Below is a small trained network, with its code and all its weights. Each question gives an input and a class and asks what happens when units are switched off, that is, made to give their printed mean instead of their output.

import numpy as np


def w(rows, s, z=0):
    codes = np.array(rows[::2]) - 128.0
    scale = np.full(codes.shape[1], s)
    scale[-1] = z or s
    return codes * scale


def f(y):
    return np.maximum(y, 0)


def log_softmax(a):
    a = a - a.max(-1, keepdims=True)
    return a - np.log(np.exp(a).sum(-1, keepdims=True))


def net(x, mask):
    res = np.array(x, float).reshape(1, 8) / 4 @ E
    y = f(res @ A[0][:, :-1].T + A[0][:, -1])
    res = res + np.where(mask, y, B[0][:, -1]) @ B[0][:, :-1]
    return log_softmax(res[-1] @ U[:, :-1].T + U[:, -1])


A, B = {}, {}
E = w([
[170,137,109,146,129,85,157],'x0',
[68,190,123,155,175,140,114],'x1',
[151,151,142,115,249,90,225],'x2',
[89,149,137,159,117,166,75],'x3',
[107,65,161,87,191,230,89],'x4',
[206,85,133,111,13,141,172],'x5',
[42,220,112,164,134,75,100],'x6',
[139,117,154,112,178,192,87],'x7',
],0.011)
A[0] = w([
[142,98,63,147,177,138,120,34],'neuron 0',
[151,63,198,121,254,187,207,219],'neuron 1',
[141,39,144,111,13,247,44,146],'neuron 2',
[184,132,160,170,73,31,231,106],'neuron 3',
[180,152,121,168,119,100,119,37],'neuron 4',
[50,195,92,145,203,107,42,147],'neuron 5',
[71,172,78,151,82,112,70,253],'neuron 6',
[97,167,109,106,114,111,82,162],'neuron 7',
[120,140,140,141,109,78,121,80],'neuron 8',
[133,44,159,131,75,190,54,126],'neuron 9',
[179,116,83,175,93,67,191,101],'neuron 10',
[180,144,98,76,50,112,162,202],'neuron 11',
],0.0093,0.0035)
B[0] = w([
[169,164,123,129,145,153,134,140],'neuron 0',
[92,149,26,28,198,169,67,231],'neuron 1',
[196,73,61,177,2,232,42,249],'neuron 2',
[191,137,118,38,151,3,213,219],'neuron 3',
[48,141,108,40,89,106,116,148],'neuron 4',
[68,201,224,227,170,170,115,216],'neuron 5',
[99,137,183,185,13,126,184,205],'neuron 6',
[155,155,192,179,59,208,166,166],'neuron 7',
[116,128,167,113,124,108,150,152],'neuron 8',
[159,61,113,211,115,145,58,205],'neuron 9',
[165,160,108,50,110,100,194,194],'neuron 10',
[164,83,114,123,28,63,194,194],'neuron 11',
],0.0071,0.017)
U = w([
[80,172,189,164,132,122,115,78],'0',
[168,61,111,139,79,142,74,72],'1',
[166,109,116,93,91,71,196,83],'2',
[118,136,103,87,248,155,86,251],'3',
],0.013,0.002)

Each question gives the input, the list of numbers given to net, and the class t.
The units are the neurons (one row each of A and B). Each row of codes is followed by its name. A weight is (code - 128) times the scale printed after its matrix; where a second scale follows, it is the last column's (A, B and U).
mask holds one flag per neuron, in row order. A switched-off neuron (its flag False) gives its mean, the last column of its row in B, instead of its output. The means were averaged over made-up inputs and are rounded, as every weight is.
A unit's drop is (log p(t) with every unit on - log p(t) with that unit switched off) / (log p(t) with every unit on - log p(t) with every unit switched off).
The circuit of an input: a set's keep is (log p(t) with only the set's units on - log p(t) with every unit switched off) / (log p(t) with every unit on - log p(t) with every unit switched off). Starting from all 12 units, units are removed one at a time, each time the one whose removal leaves the highest keep (on an exact tie, the one counted first), for as long as the keep stays at least 0.8.
units of the circuit, in order: the units of the circuit, biggest drop first
top k neurons: the k neurons with the biggest drops, biggest first
drop of u: that unit's drop, to one decimal
input [3,8,-2,-4,-2,2,0,3], class 0: units of the circuit, in order	(neuron 2; neuron 3)
input [2,6,-4,-2,4,-5,-6,-8], class 3: top 2 neurons	(neuron 2; neuron 11)
input [0,3,-7,4,-3,0,6,7], class 0: units of the circuit, in order	(neuron 5)
input [8,2,3,7,-7,-6,-8,2], class 3: units of the circuit, in order	(neuron 11; neuron 6)
input [1,3,3,1,-4,-6,-4,-5], class 0: top 2 neurons	(neuron 5; neuron 1)
input [0,5,3,-2,-4,1,4,0], class 0: top 2 neurons	(neuron 5; neuron 11)
input [-5,5,6,0,7,-2,7,-3], class 0: drop of neuron 7	0.3
input [3,2,8,5,8,-8,8,-4], class 0: drop of neuron 5	2.9
input [6,-2,3,-1,8,-2,-6,1], class 3: drop of neuron 1	0.1
input [6,3,-3,-8,2,0,1,8], class 3: drop of neuron 2	0.1
